W = [ 24.0 -29.7  34.0 -28.5  67.0]
W[-5] => 24.0
W[4] => 67.0
W[-4] => -29.7

grid = [[-0.2, 27.5, -4.9, 23.4, 7.9, -15.7, 16.8, 15.4, -7.7, -3.9], [-6.0, 27.5, 7.1, 24.5, 3.9, -28.9, 16.2, -6.6, -1.7, -8.0], [10.9, -37.4, -14.8, -33.4, -3.4, 44.7, -21.5, 18.4, -0.7, 12.5], [16.1, 11.7, -35.1, 7.4, 15.0, 27.7, 8.3, 64.5, -18.6, 8.7], [7.5, 1.1, -15.5, -0.7, 6.1, 15.5, 1.1, 27.4, -7.6, 4.8]]
Rows and columns are counted from 0.
(0, 0) => -0.2
(0, 9) => -3.9
(1, 0) => -6.0
(2, 9) => 12.5
(2, 3) => -33.4
(1, 7) => -6.6
(1, 1) => 27.5
(3, 6) => 8.3
(2, 8) => -0.7
(0, 3) => 23.4
(4, 8) => -7.6
(4, 4) => 6.1
(4, 1) => 1.1
(3, 9) => 8.7
(2, 2) => -14.8
(0, 7) => 15.4
(4, 7) => 27.4
(2, 1) => -37.4
(3, 4) => 15.0
(4, 2) => -15.5
(0, 2) => -4.9
(0, 1) => 27.5
(3, 5) => 27.7
(2, 0) => 10.9
(4, 3) => -0.7
(4, 5) => 15.5
(0, 4) => 7.9
(2, 4) => -3.4

A =
array([[-63.0,  31.1,  16.0,  30.2,  -4.1,  17.8,  67.5,  17.7, -11.9,
        -52.0, -69.2,  43.0,  16.7,  17.0,   6.0],
       [ 48.5,  26.8,  22.6,  18.3,  -0.8,  23.1, -39.0,  -8.8,  31.2,
         -5.7,  64.0,   5.8, -17.6,  12.0,   1.5],
       [ 30.8, -71.3, -35.8, -39.7,   1.1, -46.0, -26.1, -12.8,  -6.7,
        -33.6, -23.7,  33.6,  45.9, -44.9, -46.1],
       [-12.0, -56.2, -25.1, -22.7,  39.7, -41.8, -51.7,  -9.2, -58.5,
         50.7,  27.8,   7.4,  33.1, -33.3, -42.1],
       [-32.4, -10.9, -68.2,  35.2, -56.6,  29.7,  37.2, -63.7,  13.0,
         20.9,  51.9, -32.8, -55.3,  35.0,  26.9],
       [ 35.0,  24.7,  15.5, -26.9,  17.6,   6.8, -60.8, -23.2,  40.3,
         65.9,  52.6, -56.6, -21.2, -19.8,   0.2],
       [ 42.4,  60.4,  57.4, -31.7,  17.1,   2.1, -50.4,  14.5,  42.4,
         46.9,  67.0, -59.0, -47.7, -28.4,  -0.9],
       [ 25.1,  26.6, -21.7,  35.8, -44.9,  41.5,  14.4, -34.0,  35.5,
         10.9,  27.7, -28.9, -38.0,  46.3,  37.5]])
A[0, 0]	-63.0
A[0, -2]	17.0
A[1, -3]	-17.6
A[3, 4]	39.7
A[0, -8]	17.7
A[4, -8]	-63.7
A[5, -13]	15.5
A[-4, -13]	-68.2
A[:, -10]	[17.8, 23.1, -46.0, -41.8, 29.7, 6.8, 2.1, 41.5]
A[-5]	[-12.0, -56.2, -25.1, -22.7, 39.7, -41.8, -51.7, -9.2, -58.5, 50.7, 27.8, 7.4, 33.1, -33.3, -42.1]
A[-6, -12]	-39.7
A[-2, -1]	-0.9
A[:, -8]	[17.7, -8.8, -12.8, -9.2, -63.7, -23.2, 14.5, -34.0]
A[2, 1]	-71.3
A[-6, -3]	45.9
A[-8, -9]	67.5
A[:, -11]	[-4.1, -0.8, 1.1, 39.7, -56.6, 17.6, 17.1, -44.9]
A[0, -3]	16.7
A[0, -5]	-69.2
A[-2, 0]	42.4
A[-6, -1]	-46.1
A[-4, -10]	29.7
A[1, 0]	48.5
A[-4, 12]	-55.3
A[-2]	[42.4, 60.4, 57.4, -31.7, 17.1, 2.1, -50.4, 14.5, 42.4, 46.9, 67.0, -59.0, -47.7, -28.4, -0.9]
A[-5, 2]	-25.1
A[-1, 3]	35.8
A[-1]	[25.1, 26.6, -21.7, 35.8, -44.9, 41.5, 14.4, -34.0, 35.5, 10.9, 27.7, -28.9, -38.0, 46.3, 37.5]
A[-3, 13]	-19.8
A[-6, -15]	30.8
A[2, 9]	-33.6
